[[  4  38  -8 -18  -1   5 -14]
 [  3  25   9 -28   5  -6   3]
 [ -9   6 -13  -7  -5   9  20]
 [  9 -25   0  19  -8  -2 -30]
 [ -7   3  -7 -18  -2  -8   3]]
->
[[ -7   3  -7 -18  -2  -8   3]
 [  9 -25   0  19  -8  -2 -30]
 [ -9   6 -13  -7  -5   9  20]
 [  3  25   9 -28   5  -6   3]
 [  4  38  -8 -18  -1   5 -14]]

[[ 28   7   8]
 [  6 -10   1]
 [  6  21  39]]
->
[[  6  21  39]
 [  6 -10   1]
 [ 28   7   8]]

[[-32  14 -10  -7   1   8]
 [-35  10 -12  -5  -7   7]
 [-18  19 -10  -9 -17   9]
 [-30  16  -8 -21  -3  -2]
 [-37   8 -10 -14  -8  -7]]
->
[[-37   8 -10 -14  -8  -7]
 [-30  16  -8 -21  -3  -2]
 [-18  19 -10  -9 -17   9]
 [-35  10 -12  -5  -7   7]
 [-32  14 -10  -7   1   8]]

[[ 30 -22 -34  33  -8]
 [-29  23  -4   2  24]
 [  8  -8   8 -10   1]
 [ -9   3  -8  -2   0]
 [  4 -33   6 -18  28]
 [ 16 -10   4  -2  -5]
 [ 28 -29   5 -17 -18]
 [ 23 -22  24  19   8]
 [ -7   8   0   1   7]
 [ 33  40  32  19 -25]
 [ -9  22 -27  11  21]
 [  7  -9   9  -6   7]]
->
[[  7  -9   9  -6   7]
 [ -9  22 -27  11  21]
 [ 33  40  32  19 -25]
 [ -7   8   0   1   7]
 [ 23 -22  24  19   8]
 [ 28 -29   5 -17 -18]
 [ 16 -10   4  -2  -5]
 [  4 -33   6 -18  28]
 [ -9   3  -8  -2   0]
 [  8  -8   8 -10   1]
 [-29  23  -4   2  24]
 [ 30 -22 -34  33  -8]]

[[-34 -26  35 -39 -33 -10  19  28  36  38 -19  35 -35]
 [-35  20 -32  26  28  12 -38  28 -37 -37  27  36  33]
 [ 36 -39 -37 -25   4 -17  35 -20  29  31 -37  37 -33]]
->
[[ 36 -39 -37 -25   4 -17  35 -20  29  31 -37  37 -33]
 [-35  20 -32  26  28  12 -38  28 -37 -37  27  36  33]
 [-34 -26  35 -39 -33 -10  19  28  36  38 -19  35 -35]]

[[ 12  13  -3  -7 -35]
 [  3 -10   8  -4   2]
 [ -7 -10  29  -6  22]
 [  2   9   7  -2  -5]]
->
[[  2   9   7  -2  -5]
 [ -7 -10  29  -6  22]
 [  3 -10   8  -4   2]
 [ 12  13  -3  -7 -35]]
---
[[-41  -2  26  -1  21]
 [ 10  -1   4 -31 -11]]
->
[[-2 26]
 [-1  4]]

[[-16 -19  17  20]
 [-37 -38  36 -42]]
->
[[-19  17]
 [-38  36]]

[[ 30  10 -18  14]
 [ 14  35 -20  10]
 [ 32  10 -18  -2]
 [ 27  42 -17   2]
 [ 43  19 -14   5]]
->
[[ 10 -18]
 [ 35 -20]]

[[ 32  43  32  38 -36]
 [  6  -3 -26  17  -8]]
->
[[ 43  32]
 [ -3 -26]]

[[-26 -42  -2]
 [-24 -45  17]
 [-26 -39 -13]]
->
[[-42  -2]
 [-45  17]]

[[ 33   0  17 -25  -6]
 [ -1  -5   5 -30 -31]
 [ 43  -5 -20  19 -12]
 [ 16  12  -2  25  10]]
->
[[ 0 17]
 [-5  5]]

[[-7 35  7 -2]
 [-6 29  5 -1]
 [-2  2 -2 -2]
 [-5 26  5  0]
 [-2 -3 -3 -1]]
->
[[35  7]
 [29  5]]
---
[[-16  -7]
 [ 38 -13]
 [ 22 -16]
 [-14  38]
 [ 34  10]]
->
[[-16  -7]
 [ 38 -13]
 [ 22 -16]]

[[ 19 -15 -25]
 [ 18   0 -33]
 [-24  17  26]
 [ 14 -13 -24]
 [  3   8 -15]]
->
[[ 19 -15]
 [ 18   0]
 [-24  17]]

[[-20   1  -8  16  22]
 [-21 -19 -27  -4 -23]
 [  9  15  43   1  -4]
 [  7   8  -2   3  -1]]
->
[[-20   1]
 [-21 -19]
 [  9  15]]

[[-42 -18 -33  22]
 [  9  -8  -2 -10]
 [ -6 -35  26   0]
 [  6   7   0  38]]
->
[[-42 -18]
 [  9  -8]
 [ -6 -35]]

[[  3   4  -6  44]
 [ 14 -12  -6 -18]
 [ 17 -13 -11  -4]
 [-14   3  12 -32]
 [ -8   1   8 -39]]
->
[[  3   4]
 [ 14 -12]
 [ 17 -13]]

[[-10   0  13  -7  -4]
 [-16 -42  20  28  19]
 [ -2   7   7 -26  -8]]
->
[[-10   0]
 [-16 -42]
 [ -2   7]]

[[-10 -35]
 [ 39 -33]
 [ -9  -2]
 [ -9  34]
 [-30 -41]]
->
[[-10 -35]
 [ 39 -33]
 [ -9  -2]]

[[  5  28]
 [-23   5]
 [ 42 -13]
 [ -9  31]]
->
[[  5  28]
 [-23   5]
 [ 42 -13]]
